Below is a small trained network, with its code and all its weights. Each question gives an input and a target symbol and asks what happens when units are switched off, that is, made to give their printed mean instead of their output.

import numpy as np


def w(rows, s, z=0):
    codes = np.array(rows[::2]) - 128.0
    scale = np.full(codes.shape[1], s)
    scale[-1] = z or s
    return codes * scale


def f(y):
    return y / 2 * (1 + np.tanh(0.7978845608 * (y + 0.044715 * y**3)))


def softmax(a):
    e = np.exp(a - a.max(-1, keepdims=True))
    return e / e.sum(-1, keepdims=True)


def log_softmax(a):
    a = a - a.max(-1, keepdims=True)
    return a - np.log(np.exp(a).sum(-1, keepdims=True))


def net(x, mask):
    ids = ['ΓΞβηλπσφω'.index(c) for c in x.split()]
    T = len(ids)
    res = E[ids] + P[:T]
    u = 0
    for l in range(2):
        q, k, v = (res @ M[l].T for M in (Q, K, V))
        z = softmax(np.where(np.tri(T) > 0, q @ k.T / 3**0.5, -1e9)) @ v
        res = res + np.where(mask[u], z, O[l][:, -1]) @ O[l][:, :-1]
        u += 1
        y = f(res @ A[l][:, :-1].T + A[l][:, -1])
        res = res + np.where(mask[u : u + 16], y, B[l][:, -1]) @ B[l][:, :-1]
        u += 16
    return log_softmax(res[-1] @ U[:, :-1].T + U[:, -1])


Q, K, V, O, A, B = {}, {}, {}, {}, {}, {}
E = w([
[96,195,126,91],'Γ',
[93,48,194,27],'Ξ',
[202,234,101,202],'β',
[239,128,174,148],'η',
[52,71,64,175],'λ',
[143,102,114,106],'π',
[114,146,41,238],'σ',
[225,136,178,240],'φ',
[96,10,218,147],'ω',
],0.011)
P = w([
[34,199,118,97],'0',
[253,29,60,92],'1',
[112,142,180,147],'2',
[129,100,171,220],'3',
[254,32,58,62],'4',
[105,151,184,131],'5',
[123,106,170,214],'6',
[246,29,59,52],'7',
[107,157,192,126],'8',
[121,106,170,216],'9',
[240,40,56,53],'10',
[101,155,186,127],'11',
],0.01)
Q[0] = w([
[169,194,207,252],'0.h0',
[186,55,20,179],'0.h0',
[5,97,172,223],'0.h0',
],0.0046)
K[0] = w([
[254,66,123,65],'0.h0',
[74,64,109,70],'0.h0',
[163,28,200,141],'0.h0',
],0.0044)
V[0] = w([
[185,177,255,97],'0.h0',
[56,115,232,186],'0.h0',
[132,49,165,210],'0.h0',
],0.0057)
O[0] = w([
[166,96,209,95,247],'0.h0',
[38,19,166,177,111],'0.h0',
[138,43,108,255,164],'0.h0',
],0.0054,0.0013)
A[0] = w([
[47,187,46,109,164],'0.n0',
[30,145,196,60,2],'0.n1',
[202,33,155,115,115],'0.n2',
[102,171,222,155,187],'0.n3',
[151,116,82,147,119],'0.n4',
[94,212,135,136,127],'0.n5',
[148,148,101,36,85],'0.n6',
[106,97,26,115,49],'0.n7',
[117,102,95,127,226],'0.n8',
[19,126,112,74,75],'0.n9',
[37,144,129,50,34],'0.n10',
[155,88,140,70,218],'0.n11',
[142,143,7,173,218],'0.n12',
[204,155,114,95,131],'0.n13',
[196,168,103,173,84],'0.n14',
[179,113,34,134,204],'0.n15',
],0.011,0.0049)
B[0] = w([
[26,197,115,160,162],'0.n0',
[103,1,51,181,154],'0.n1',
[70,222,111,119,254],'0.n2',
[208,95,81,238,237],'0.n3',
[138,93,164,86,141],'0.n4',
[144,186,48,190,164],'0.n5',
[99,113,142,206,163],'0.n6',
[154,226,80,118,129],'0.n7',
[87,147,184,106,172],'0.n8',
[19,102,40,157,142],'0.n9',
[79,79,12,164,142],'0.n10',
[126,154,185,115,223],'0.n11',
[105,153,211,128,184],'0.n12',
[33,115,136,143,195],'0.n13',
[99,144,91,80,170],'0.n14',
[85,84,183,86,211],'0.n15',
],0.0076,0.0063)
Q[1] = w([
[116,112,130,213],'1.h0',
[48,158,114,2],'1.h0',
[74,81,243,173],'1.h0',
],0.0078)
K[1] = w([
[200,119,171,121],'1.h0',
[2,155,77,127],'1.h0',
[54,105,214,106],'1.h0',
],0.0088)
V[1] = w([
[66,251,90,76],'1.h0',
[159,254,114,191],'1.h0',
[124,152,235,85],'1.h0',
],0.0064)
O[1] = w([
[112,59,70,50,230],'1.h0',
[198,131,96,48,229],'1.h0',
[81,144,255,68,2],'1.h0',
],0.0073,0.0049)
A[1] = w([
[115,125,116,197,130],'1.n0',
[130,105,66,45,206],'1.n1',
[72,103,92,189,29],'1.n2',
[117,253,187,75,203],'1.n3',
[222,187,142,86,124],'1.n4',
[169,111,79,98,2],'1.n5',
[50,179,167,157,143],'1.n6',
[175,57,154,143,169],'1.n7',
[176,175,118,192,124],'1.n8',
[165,151,195,120,104],'1.n9',
[225,140,92,95,109],'1.n10',
[220,103,183,162,54],'1.n11',
[105,45,107,138,49],'1.n12',
[151,108,201,72,58],'1.n13',
[116,112,206,52,136],'1.n14',
[55,57,160,99,53],'1.n15',
],0.012,0.0084)
B[1] = w([
[190,142,154,140,197],'1.n0',
[175,103,222,223,250],'1.n1',
[143,174,188,90,175],'1.n2',
[3,59,234,132,219],'1.n3',
[50,172,164,80,167],'1.n4',
[55,126,95,90,167],'1.n5',
[153,62,5,120,196],'1.n6',
[145,181,161,110,163],'1.n7',
[107,103,62,91,211],'1.n8',
[148,96,130,34,166],'1.n9',
[47,169,61,83,190],'1.n10',
[225,73,152,63,170],'1.n11',
[137,124,186,47,165],'1.n12',
[58,219,56,113,160],'1.n13',
[225,254,108,197,202],'1.n14',
[197,36,67,54,178],'1.n15',
],0.0071,0.012)
U = w([
[126,223,71,255,202],'Γ',
[153,8,125,54,2],'Ξ',
[39,199,80,89,107],'β',
[76,126,173,25,137],'η',
[77,13,13,87,94],'λ',
[112,222,233,216,170],'π',
[27,68,188,224,138],'σ',
[207,163,87,47,103],'φ',
[208,62,213,205,171],'ω',
],0.006,0.0058)

Each question gives the input, a string of symbols that net reads in full, and the target symbol t.
The units are the heads (3 rows each of Q, K, V and O) and the neurons (one row each of A and B). Each row of codes is followed by its name. A weight is (code - 128) times the scale printed after its matrix; where a second scale follows, it is the last column's (O, A, B and U).
mask holds one flag per unit, layer by layer, with each layer's heads first. A switched-off unit (its flag False) gives its mean, the last column of its rows in O or B, instead of its output. The means were averaged over made-up inputs and are rounded, as every weight is.
A unit's drop is (log p(t) with every unit on - log p(t) with that unit switched off) / (log p(t) with every unit on - log p(t) with every unit switched off).
The circuit of an input: a set's keep is (log p(t) with only the set's units on - log p(t) with every unit switched off) / (log p(t) with every unit on - log p(t) with every unit switched off). Starting from the 12 units with the biggest drops (on a tie, the unit counted first), units are removed one at a time, each time the one whose removal leaves the highest keep (on an exact tie, the one counted first), for as long as the keep stays at least 0.8.
units of the circuit, in order: the units of the circuit, biggest drop first
unit that matters most: the unit with the biggest drop
k most important neurons: the k neurons with the biggest drops, biggest first
top k neurons in layer l: the k neurons of layer l with the biggest drops, biggest first
input π ω η β β, target ω: 2 most important neurons	[1.n1 0.n13]
input η φ Γ, target Γ: 2 most important neurons	[0.n3 0.n12]
input η η Ξ Γ η η η ω, target η: units of the circuit, in order	[1.h0 0.n2 0.n3]
input Ξ ω Γ Γ β, target Γ: top 2 neurons in layer 0	[0.n1 0.n10]
input π η η π, target π: units of the circuit, in order	[1.h0 1.n15]
input φ φ ω Γ η η Γ Γ σ η η Ξ, target Ξ: units of the circuit, in order	[1.n15 0.n1 1.n12]
input η Γ Γ Ξ Γ, target η: units of the circuit, in order	[1.h0 0.n3]
input ω η λ ω Γ β Γ φ η Γ β, target σ: 2 most important neurons	[0.n9 1.n3]
input η Γ β Γ η β λ λ, target η: unit that matters most	1.n3
input η ω λ β Ξ, target η: units of the circuit, in order	[0.n2 0.n11]
input ω Γ Γ η η η η Γ ω σ η, target σ: top 3 neurons in layer 0	[0.n9 0.n2 0.n1]
input λ Γ λ η Γ, target Ξ: top 2 neurons in layer 1	[1.n1 1.n15]
input η η φ, target φ: 2 most important neurons	[0.n3 1.n11]
input β η η ω η Γ Γ Γ λ η Ξ, target π: 3 most important neurons	[1.n1 1.n14 0.n0]
input λ π β Ξ Γ Γ Γ φ π Ξ β, target Ξ: top neuron in layer 1	[1.n1]
input η Γ λ π Γ ω β Γ η η π, target η: units of the circuit, in order	[1.h0 0.n15 0.n3]
input Γ η η σ β, target λ: top 4 neurons in layer 0	[0.n0 0.n5 0.n10 0.n9]
input ω Γ η φ, target φ: 2 most important neurons	[0.n3 1.n1]
input ω Γ β φ η Γ φ Γ ω, target ω: 3 most important neurons	[0.n3 0.n13 1.n10]
input η λ Ξ ω λ β ω β, target η: top 3 neurons in layer 0	[0.n12 0.n15 0.n3]
input ω Γ Γ Γ η Ξ σ Γ Γ Γ Γ, target σ: top 2 neurons in layer 0	[0.n9 0.n1]
input σ η Γ ω Γ π η Γ, target φ: top 4 neurons in layer 1	[1.n14 1.n15 1.n3 1.n13]
input σ φ η η Γ Γ β ω, target φ: top 3 neurons in layer 1	[1.n14 1.n15 1.n3]
input β λ Γ Γ ω, target π: top 2 neurons in layer 0	[0.n0 0.n2]
input φ Γ Γ φ Γ, target η: 2 most important neurons	[1.n3 0.n13]
input ω Ξ Γ π σ φ π Γ ω φ φ, target σ: 3 most important neurons	[0.n2 0.n9 1.n3]
input η Γ ω β φ, target η: unit that matters most	1.n3
input ω Γ Γ φ η, target σ: most important neuron	[0.n2]
input Γ Γ η Γ λ λ Γ β Ξ Γ Γ, target λ: top 4 neurons in layer 1	[1.n10 1.n5 1.n14 1.n0]
